Below is a small trained network, with its code and all its weights. Each question gives an input and a class and asks what happens when units are switched off, that is, made to give their printed mean instead of their output.

import numpy as np


def w(rows, s, z=0):
    codes = np.array(rows[::2]) - 128.0
    scale = np.full(codes.shape[1], s)
    scale[-1] = z or s
    return codes * scale


def f(y):
    return y / 2 * (1 + np.tanh(0.7978845608 * (y + 0.044715 * y**3)))


def log_softmax(a):
    a = a - a.max(-1, keepdims=True)
    return a - np.log(np.exp(a).sum(-1, keepdims=True))


def net(x, mask):
    res = np.array(x, float).reshape(1, 2) / 4 @ E
    y = f(res @ A[0][:, :-1].T + A[0][:, -1])
    res = res + np.where(mask, y, B[0][:, -1]) @ B[0][:, :-1]
    return log_softmax(res[-1] @ U[:, :-1].T + U[:, -1])


A, B = {}, {}
E = w([
[136,42,142,133,178,106,109,252,107,145,91],'x0',
[93,86,94,182,113,177,155,145,157,67,168],'x1',
],0.015)
A[0] = w([
[243,165,208,11,138,87,36,84,90,223,61,89],'neuron 1',
[140,153,94,137,160,115,135,170,115,167,178,253],'neuron 2',
[166,54,146,102,150,107,105,209,113,172,138,108],'neuron 3',
[172,135,168,141,87,158,160,157,167,164,119,192],'neuron 4',
[162,69,176,158,200,125,91,169,95,158,101,97],'neuron 5',
[60,81,97,249,93,198,174,162,205,2,152,86],'neuron 6',
[116,189,176,100,48,166,172,26,152,137,192,97],'neuron 7',
[51,59,183,175,154,171,101,195,36,97,147,101],'neuron 8',
],0.0076,0.013)
B[0] = w([
[245,144,50,81,149,80,74,94,135,99,191,236],'neuron 1',
[30,192,159,203,144,68,187,197,14,73,188,245],'neuron 2',
[129,89,172,121,129,163,162,63,200,170,67,203],'neuron 3',
[77,133,134,128,108,114,119,174,49,123,108,179],'neuron 4',
[190,123,147,88,151,177,170,51,179,181,105,190],'neuron 5',
[172,140,37,92,179,86,55,120,170,98,139,250],'neuron 6',
[109,67,186,106,56,193,165,98,176,176,52,232],'neuron 7',
[153,121,135,123,135,167,129,86,198,176,104,197],'neuron 8',
],0.013)
U = w([
[161,146,31,97,166,102,14,113,145,122,161,71],'0',
[117,125,201,114,102,205,213,96,180,221,85,27],'1',
[52,162,177,179,137,99,187,168,2,109,154,255],'2',
],0.014,0.0042)

Each question gives the input, the list of numbers given to net, and the class t.
The units are the neurons (one row each of A and B). Each row of codes is followed by its name. A weight is (code - 128) times the scale printed after its matrix; where a second scale follows, it is the last column's (A, B and U).
mask holds one flag per neuron, in row order. A switched-off neuron (its flag False) gives its mean, the last column of its row in B, instead of its output. The means were averaged over made-up inputs and are rounded, as every weight is.
A unit's drop is (log p(t) with every unit on - log p(t) with that unit switched off) / (log p(t) with every unit on - log p(t) with every unit switched off).
The circuit of an input: a set's keep is (log p(t) with only the set's units on - log p(t) with every unit switched off) / (log p(t) with every unit on - log p(t) with every unit switched off). Starting from all 8 units, units are removed one at a time, each time the one whose removal leaves the highest keep (on an exact tie, the one counted first), for as long as the keep stays at least 0.8.
circuit, biggest first: the units of the circuit, biggest drop first
top k neurons: the k neurons with the biggest drops, biggest first
drop of u: that unit's drop, to one decimal
input [-5,-2], class 1: circuit, biggest first -> neuron 7
input [-3,3], class 2: circuit, biggest first -> neuron 1; neuron 3
input [4,-1], class 1: top 2 neurons -> neuron 3; neuron 5
input [3,-3], class 2: circuit, biggest first -> neuron 6; neuron 7
input [3,3], class 2: circuit, biggest first -> neuron 1; neuron 7
input [-8,-7], class 1: top 2 neurons -> neuron 7; neuron 6
input [3,-2], class 2: top 2 neurons -> neuron 7; neuron 6
input [-3,1], class 2: drop of neuron 3 -> 0.4
input [2,-2], class 2: drop of neuron 6 -> 0.2
input [0,3], class 2: drop of neuron 1 -> 1.0
